Each row has a class, written after it.
[-12  56 -35  15  20 -11   7  -7 -15 -45  53  46  -5 -30  14  37 -25  11
   8  16 -87 -10   8 -46  -4 -27 -26 -16  29  67  -8   5 -15  43 -27 -11] : q_659
[ -4   4  11   8 -24  -3  11 -16 -20 -37 -45  18   9 -23  12  47  -2   9
  30  14  12   9 -12  11  25 -13 -13  12  -3  59  17 -15  18 -13  15   1] : q_233
[ 19   1  18 -15  -6   2 -24 -13  -7  -1 -18 -32  14 -22  -4   0  -7  13
  14  23  -2 -21 -28   7  23 -15  45   6  16   3 -65   9  25  -5  -1  -5] : q_603
[ 12   7   0  18  45   8  28  21  19 -18 -23   0   7   2  18  63 -30  18
  50  22   9  -5 -20 -18  -4 -39   1  -4  14  21 -15   7  -9  25  20  21] : q_172
[ -8   8  21 -10 -32  -5  -7  33  25  58  -3  23  -8  -7  24  11 -31  -3
  -4  15  39  -5  -7  34  35 -11 -21   2  11  12 -17  15  -6 -15  22 -37] : q_66
[ -8 -18  29 -13  12   9 -13 -34 -12 -23  -6 -21  19  21  53  48 -15   2
  -8  27 -37   6 -24 -17  57 -30   9 -26 -12  22   4   6  39   4  28 -21] : q_233
[ 36  28 -14   1  18 -18  15 -40 -34  -6  58 -49  -4   2  37  -1 -47 -10
  20   0 -70 -28   2  -7  61 -45 -10  -8  24 -34  15   5  -4  -4 -24  17] : q_172
[ 11  38   8 -14  -7 -13  17  -5  11 -64  29   9  28 -28  27  12  45   1
   1   3  51 -12  17   3  27  26  14  -6 -99  17 -58  10 -37  -9 -12  39] : q_483
[ -8  -2  31   0  12 -11   4  -2  29 -17  13  -5   1 -24  28  20  15   4
  -4  39 -19 -18 -36 -12   1  -3  23  19   3  51   8   7 -11   6 -23  34] : q_172
[ 10  39 -42  24  48  12  46  23   1  -8   4  53  -8  33  19   2 -30 -18
   5 -28  -7   6  12 -32 -27 -42 -14  -8  -1   9  12  17 -12  11 -18  12] : q_296
[ -4  66 -17 -15  -5 -23  40   0   3 -36  13  34  -1  20  12   9  34 -24
 -32 -33  10  18 -23 -12  -1  38 -14 -33 -59  10  -8   0 -10  -7   1  19] : q_564
[ -8  18 -19  29  -4 -20 -21   3 -21 -52  14  -2 -11  -8  20   4  31 -16
 -23  13  14  -7  -8   1  26 -47   1  -9  17  -5 -11   2 -17 -18  58 -47] : q_860
[ -2   9  -4   1 -42   9  27  36 -11 -17 -59  -6  41 -10 -25   9  -4  -5
  -4  -5  16  -2   0  -4  64 -36 -10   9 -32  26  -6   3  26 -20   5 -21] : q_564
[  0   9 -16   1   0 -15  62  36  11  25 -41  43 -34  13 -23  17  32 -18
 -14 -81  68  -8 -37  33 -72  38  -3  15 -49 -31  -7   8 -23 -39 -22  35] : q_66
[  3  -8  32   9 -37 -16  27  18  -4 -12 -53 -29 -19 -17   1 -10  10 -37
  -7 -20 -13 -14  -3  19  62  19  20  13  23  33   5   1  36 -28  24 -27] : q_233
[-19 -19 -35  17  -1 -52  23 -10  -9  25   0  -5 -54  16  26 -17  -7   8
  10  -8  29  -2 -42  28 -32 -15   6  -9  29 -32  -9   5 -19 -16  -6 -27] : q_823
[-16  -3  29  22  34  35  -6   9   4 -37   4   5   8  11  23  55  25  -9
 -19  25   8  13 -31  16  11  15   0 -40 -36 -10 -28 -20  30  12 114  -2] : q_384
[ 17   9 -31  17   1 -25  -8 -11  19  15   5  -5 -39  19  41  30 -44 -15
 -11 -11  16 -20  -8  -1  27 -39  -4  -6  76  -6   7  14 -16  -8 -11 -12] : q_860
[-11   5   8   7  19 -25  23  32 -18 -20 -27   7 -56  20  11  16  12 -35
  -3 -39   9 -27   3   9  39  26 -14 -15  17  14  -8  -9 -22 -31  49 -18] : q_659
[ -8  41   2  26  26  -3  13 -14 -20 -49   4  13   9   1 -10  57  58   4
   7   0   2 -20 -49  -6 -19  60   8 -17 -72 -15  32  32 -17  -2  15  28] : q_483
[ -7  14  -9  39  13   8  17 -15 -14  28  22 -11 -13  -9  47  33  13 -21
  24  29 -13   3 -14  -6   6 -25  46  -9  45  18 -11  22 -16  15  -2   7] : q_172
[  9  37  17   1 -34 -11  60 -21   6 -37 -30   6  34 -23   0  14  74 -15
 -32 -23  66  24 -12  20  38  60   0  -4 -53 -32  23  -4   5 -13   0  40] : q_823
[ 31  37   9  19 -24  12  -4  -4   0 -31 -46 -15 -11   5  22  37 -33 -49
 -15 -12 -13   2   7 -19  42  37  -1  -8 -66  -3   3 -14  12 -10  39  35] : q_823
[  9  29  22  13  28 -14   4  14   5  -7  11 -25 -12 -14  45  37   9 -27
  -8  36 -35  -9 -44 -13   4 -24  20 -11 -40 -12  -1  18   6  -2  32  40] : q_564
[ -5  69  20  26  28  24  47  28  13 -35 -29  43   8  -8  17  82  -2  -4
  24   5  13 -17  -6  -7  10  52   8 -16 -75  16  -1   6 -19  -3  26   6] : q_564
[  3   1   9  24 -23   6  -5  18  16 -32 -33 -13 -19  -3  49  25 -58 -19
  28   9 -25   4   4   9  20 -36  -3  -5   2  57  -1   4  38 -12   9   2] : q_384
[-25  20  40  -7  13  16  62  35  28 -21  36  17  12  11  11  18  34   7
   5  -9  -7 -16 -22   0 -27  43 -15 -22 -73  21 -25 -16 -43  -5  35  -3] : q_384
[ -3  38 -27  20   2   6   8   3  -4 -49  33  41   9  -8  18  33  -9  -9
  -3   3 -37  -3   1 -28  14 -36 -24 -16  43  47   1  15   1  16  -8  38] : q_384
[ 25  32  15  -1  -3  -1 -13 -33  21   4  24  -6   9  -9  46  36  34 -19
 -42 -24  39 -19 -10  22 -15   2  15  -3 -46 -43 -14 -11  -6 -29  15  -4] : q_564
[ 12  19   2  19 -15 -17  15  57   7   2 -25  32 -32   1  11  16 -37 -37
 -19 -16 -35   8 -17   2  -7   2 -18  12 -64  18 -18  16  19  -7  53 -50] : q_823
[  5  10  19  14  39 -11   6  20 -50  11  39  32  12  -7  40  24 -13 -11
  40  16 -53 -26  18 -18  46  -5  -4   1 -80  42 -33   8 -13  15  50  -9] : q_564
[-36   0   5 -25   6  -8   9  13 -41 -29  -3  18   7   5  -7 -12  12  10
   7  25  -2 -12  12   0  44 -17 -21 -19 -13  74 -22  -9  12 -12 -12 -22] : q_483
[ -8   8  33 -26 -37  -1  -5 -14  -7  36 -47  -6  -4 -12  17  -6 -18   1
  -2 -12  -1  -5 -15  51  48  31   8   3   6 -20   3  22  52 -29 -21 -32] : q_296
[-18  -1   7 -20 -40   0   0  12  -4  37 -28 -13  -8  23  -2 -17   4 -14
  10 -13   5 -12 -21  -4  30  14  17   1  21  30 -28  13 -15 -18   2 -10] : q_172
[  4  14  18 -18 -10  17 -29  -2   9 -13 -26  18  22 -17  10  30   5  10
  13  67  32  19   9   2  54  -7 -12  12 -25  66  11  13  25  19   2  10] : q_807
[ 16  55 -11  33  15 -28  23  23  17 -65  -2  29 -44   1  21  39  26 -31
  11 -29  30 -17   9  -5 -24  31  -8 -11 -16  31  -3 -14 -48 -18  40  11] : q_564
[ 14  50  12 -31  -7 -10 -32  -8  29  -9  12 -16 -15  -7  37  42 -35   4
   1  31  -3 -30 -16   1  31 -17 -18 -35   9  42 -37   1  14   7 -17   2] : q_603
[  4   9  -9 -18 -45   1 -51   4   3  42 -19 -21 -13  18  17 -10 -20 -27
 -13  -8 -11 -13  -7 -13   0 -32  -9  -5 -28  34 -25  -7  21  -8  14   0] : q_564
[ -1  15 -12   1  25 -46   5  -3  -7 -20  23 -12 -23  -4  21  -1 -19   7
  23  29 -29 -15 -10 -25  20  -6  21  -6  36  25 -12  30 -35   7 -42  -2] : q_807
[ -6  15  -1  -6 -43  32  47   2  16  25 -24  -2  23   5  -3 -53   2   7
  16 -42  23 -12 -11  15  10 -28   8  17  15  -7 -27  -3  15 -19  27 -13] : q_659
[ 27  46   8   3  30  16  18 -29 -14  -2  53  -5  21   9  41  26  31 -36
  -2  -8  -6  -5   9  -2  23 -26  26 -35   8  30 -19   0  19  -2 -12  44] : q_564
[-14  -4 -35   9 -14 -38  14  11 -46 -30   9   1   1  -9 -11 -64 -11   2
  23 -10   2 -20 -17  -8  41 -29   4   5  -4 -11 -45  -4 -24 -18  35  37] : q_233
[  0  47   7   2   7   6  15   4   2 -14 -20   3 -19   8  30  49  24 -29
 -21 -18  28 -24   2  -3  31  30  10 -29 -55  -8 -28  12 -16  -5  15 -19] : q_66
[ 30   6 -12  43 -24 -23 -41  24  13 -12 -34 -13  -2  -3  33  21 -26 -43
  16 -25  47  34  19  -5 -32  -5   8 -24 -51  15 -33  -8   7   0  40  34] : q_823
[ -7   0  56   2  27  13  13  12   6 -25  -4   5  -2  -4  41  27 -28  -4
 -26 -19 -44 -37 -15  21  15  -2  -5 -13  -6 -18   6  -6  48 -35  34 -20] : q_603
[-58 -15 -18   5   4 -27  -2  15  -3  88  25  25 -20   3   5 -29   3  10
 -14  13 -15  -2 -18  -4 -66   7 -14 -14  21  14  37  23  -1  18 -68  -6] : q_483
[ -3   9  29  -2 -47  17 -15  25 -14  25  13  23  -2  11  -8 -27 -36 -14
  18  11   5   2  13  46  65  34 -20   5   5  32  -6  -1   8 -41  67 -43] : q_483
[  4  54 -11  23 -11  -2  -8  -2  43 -30  -6  30 -10  -5  24  27  36 -10
 -14   3  82  -3 -23  21 -15  21   0  -5 -25   0  12  10 -30 -13  19   2] : q_296
[-31 -16   7   6   0 -19 -44  15  34 -39 -23 -28 -30   4   0 -32  23 -17
 -29   8 -34  21 -38 -37 -55  43  14 -18   3   1  13  -7  13  24  37  65] : q_172
[  6  40  13 -17  39  10 -18 -15 -21  -6  18  14  -4   3  11  53  21  -9
  -5  39  10   2  14   4  41  16  -1 -25  10  20  19   5  -5   1 -32  10] : q_860
[  6   4 -14  -1 -18 -18   6  40 -30  46 -20  -6 -35   9  -6  37 -10 -29
  20  10  12  -3 -36  16  20 -24  -9  -7 -46  47 -57   7 -11  -5  30 -18] : q_66
[  1  23 -35  10  -6 -26  43 -16   5  29  11  17 -27  -6  34  -8 -21   3
  40  11   5 -10 -24   2   9 -31  -2  24  51  35  29  25 -18  10 -65  54] : q_172
[-16  22  15 -13   1   4  32  -5  36 -49  38  15 -21  11  12  23  30   6
 -11 -17  10 -29 -29  -6 -27  74   4 -12 -65   4  -7 -13 -76 -20 -14  64] : q_66
[-29  21  11 -13 -19  10 -32  27 -31   2 -17  25 -26   2  -6 -28  35 -29
 -18  30  -7  27 -14   6  27  46  27  -1 -32 -22 -20  32  -1 -19  63 -21] : q_233
[ -2  -3  23 -16 -38  43 -41 -20  47 -10 -13 -51  -1 -24  23  48  10   3
 -21  84  15   1 -26   9  36 -19  43 -14  -6  41 -59  -7  28  19   7   0] : q_823
[-16 -48  16  11 -10   6   7  -9  19 -17 -31   5  20   1  19   9  11   5
  -9  22  20  25   5 -10  22   8  -1   8   3  48  39  -1  29  16  -1  31] : q_483
[-10  17 -26  38   9 -19   4  10  -4 -62  -7   2 -36 -10  23   6  18 -21
 -30  20  -3 -12   7 -21  27   8  10  -2 -27 -12 -10  15 -17  10  48 -36] : q_483
[ -2  11 -21 -10  13 -34  11 -35   8   3  26   9 -50   6  47  12  -5  12
   9  -4 -10 -25 -10   5 -35   4  12   2  -7  20 -12  -4 -27  -3 -55 -20] : q_564
[-19  69  -3 -24  -6  31  23   8 -53   4  -5  25 -18  17  14  27  30 -35
 -20 -14  18 -22  20  35  76  14 -26 -40 -62 -16 -25  -8  14 -37  33 -25] : q_564
[  3  16 -12 -19  -6  12  -5  -2 -23 -14  15  36  12   4  14  41 -21   1
   6  29 -19  38 -11   7  28 -31 -43 -11 -64  64 -12  -9  35  21  17  13] : q_860
[-25  16   7  -5 -28 -22  64  25 -28  30 -21 -11 -21 -15 -15 -42  28 -25
  -5 -49 -11 -38   0  13 -11  17   2  -5 -18   9 -23 -18  -4 -32 -41   6] : q_823
[-10  46   3  11  14 -13  33  17  20 -19 -20  21 -45  -2  31  31  -2   2
  18   6  -4 -16 -31 -16 -37  33   2  -7 -13 -12  -6  14 -39   1  20   7] : q_603
[-13  32  -2   2  24  -7  26  17 -11 -35 -30  14 -23 -25  20  59  -2  -1
  -5  17 -41 -22 -35 -13 -26 -50 -17 -11  -6  41   1   6  34   3 -30  17] : q_603
[ -3  28  24   4  27  -8  44  13  23 -14   3   6 -10  -8  25  62  46 -13
 -34 -18  22 -15 -24  15  -3  12  -1 -13 -27 -10   6   4 -17 -15   7 -32] : q_659
[ 10 -11 -19  33  36  -7 -44 -12 -27  30  42  46   8  20  41  32 -22 -11
 -12   6  -6   9  -9  -4   0 -43 -23  -5  11 -15  29  20  -3   7  38 -10] : q_296
[ -6   8  12  10 -23 -21 -35   3   7  -8  14 -10 -51  -4  66  29  25 -37
 -25  15  28 -21  -9  23  34  -5  -7 -15 -41  10 -19   5 -22 -19  58 -12] : q_66
[ -1  20 -12   0  36   6  18  -9 -14  58   7  28   6   9  34  33  -7  -5
  17 -11  26  -5   2  -6 -32 -39  10  -9  16  14 -30   0 -14   6 -36  11] : q_172
[ 21   9  11 -17 -16 -10  -4  11   7 -15   7 -24  -9 -27   4 -30 -11  12
  29  27   0 -24  14  22  56 -36   3  21  22   3 -30  13   5  -7  22 -38] : q_233
[-35 -13  10  15 -39   9  -4   8   7  15 -68  14  -2 -14   5 -17  16 -22
 -32  12  27  24 -31   5 -23   0  30   4   4  36 -14 -15  48  -9  13  19] : q_823
[ -6  -2 -34   5 -60  13  -4  -3  -8 -27 -33  -2  -9   4   5   3  17  -2
  18 -46  17  -3  20   4  -3 -13  -8   4  -7   1  -2  17 -19 -19 -22   0] : q_296
[  7   0  22  16 -10 -18  27   3 -19  24 -13 -13 -23  16  29  -4   3 -34
  -6 -30   0   3   4  14  14  44  -3  -8 -53 -39   4 -13 -11 -22  53 -30] : q_823
[ 12  28 -12 -16 -20  -1  12 -38  35 -52  -8 -19 -21   2  16  40  17  29
  49  -5  40 -18 -15   0 -37   5  -5 -11  -9  41  -4 -11 -40   1 -48  55] : q_66
[-21  13 -18  21   6   7  17  10 -18 -26 -18  27 -12   9  -2  38  49 -12
  -5 -16   2  27 -21 -22 -42  19   1  -9  -3 -18   3   5 -31   4  43  15] : q_172
[ 29  28 -19   5  26  -8  35  13  16  30  12  60 -27   0  21  44 -42 -10
   5  -9 -13  23   6   0 -36 -23 -36  10  15  34  16  11   9  26 -29   2] : q_66
[ -3  22 -10  14 -14  16  26 -36 -41  -2  27 -11  20   8  16   0  51 -34
 -34 -36  15 -23  16  -2  48  11  18 -21 -42   0 -34 -31 -17 -11  21 -14] : q_860
[ -4  40 -23  17  26  -2  27 -37   0 -21  24 -20 -15  -6  38  29   5  10
  16  29 -36 -36 -13 -26  -9 -57  30 -12  50  28  11   9 -12   7 -64 -12] : q_564
[-10   9  -6  16   6 -38 -28   1 -26   7  16  15 -28   4  31  -6  24 -31
 -22 -17   9 -25  -9  -3 -13 -13   0  -2  -4  -4  11   5 -26 -31  20 -10] : q_233
[  2  25   0  -7   2   8  22  41   7 -38   4  16   4 -15 -12  25  -6  -1
  22  25  17  21  14   9  30 -15 -16 -19  -1  64 -45 -15   2  11  15  14] : q_860
[  9  45  10 -15  -8  -2  26  33 -16  19 -35  -7  17  -9 -16 -18  -6   0
  27  -6 -22  -4   9 -20 -14 -27 -20   6 -23  -2 -13  20  11  -2   9 -37] : q_483
[ -6   8  20  10   1  -3  -9  16  11 -42 -20 -13 -19 -10  15  26  24  -2
  20   0  18  -4   0  -3 -35   9  12 -11 -14   2 -12  -5 -34 -17  22  13] : q_66
[ -9  38  -6 -15  21  36   5 -31 -10  43   3   3 -25  29  39  24  30  -8
 -11  33  45 -17 -34  23 -11 -55  12  -9 -21 -10   7   9  -2 -23 -19 -11] : q_66
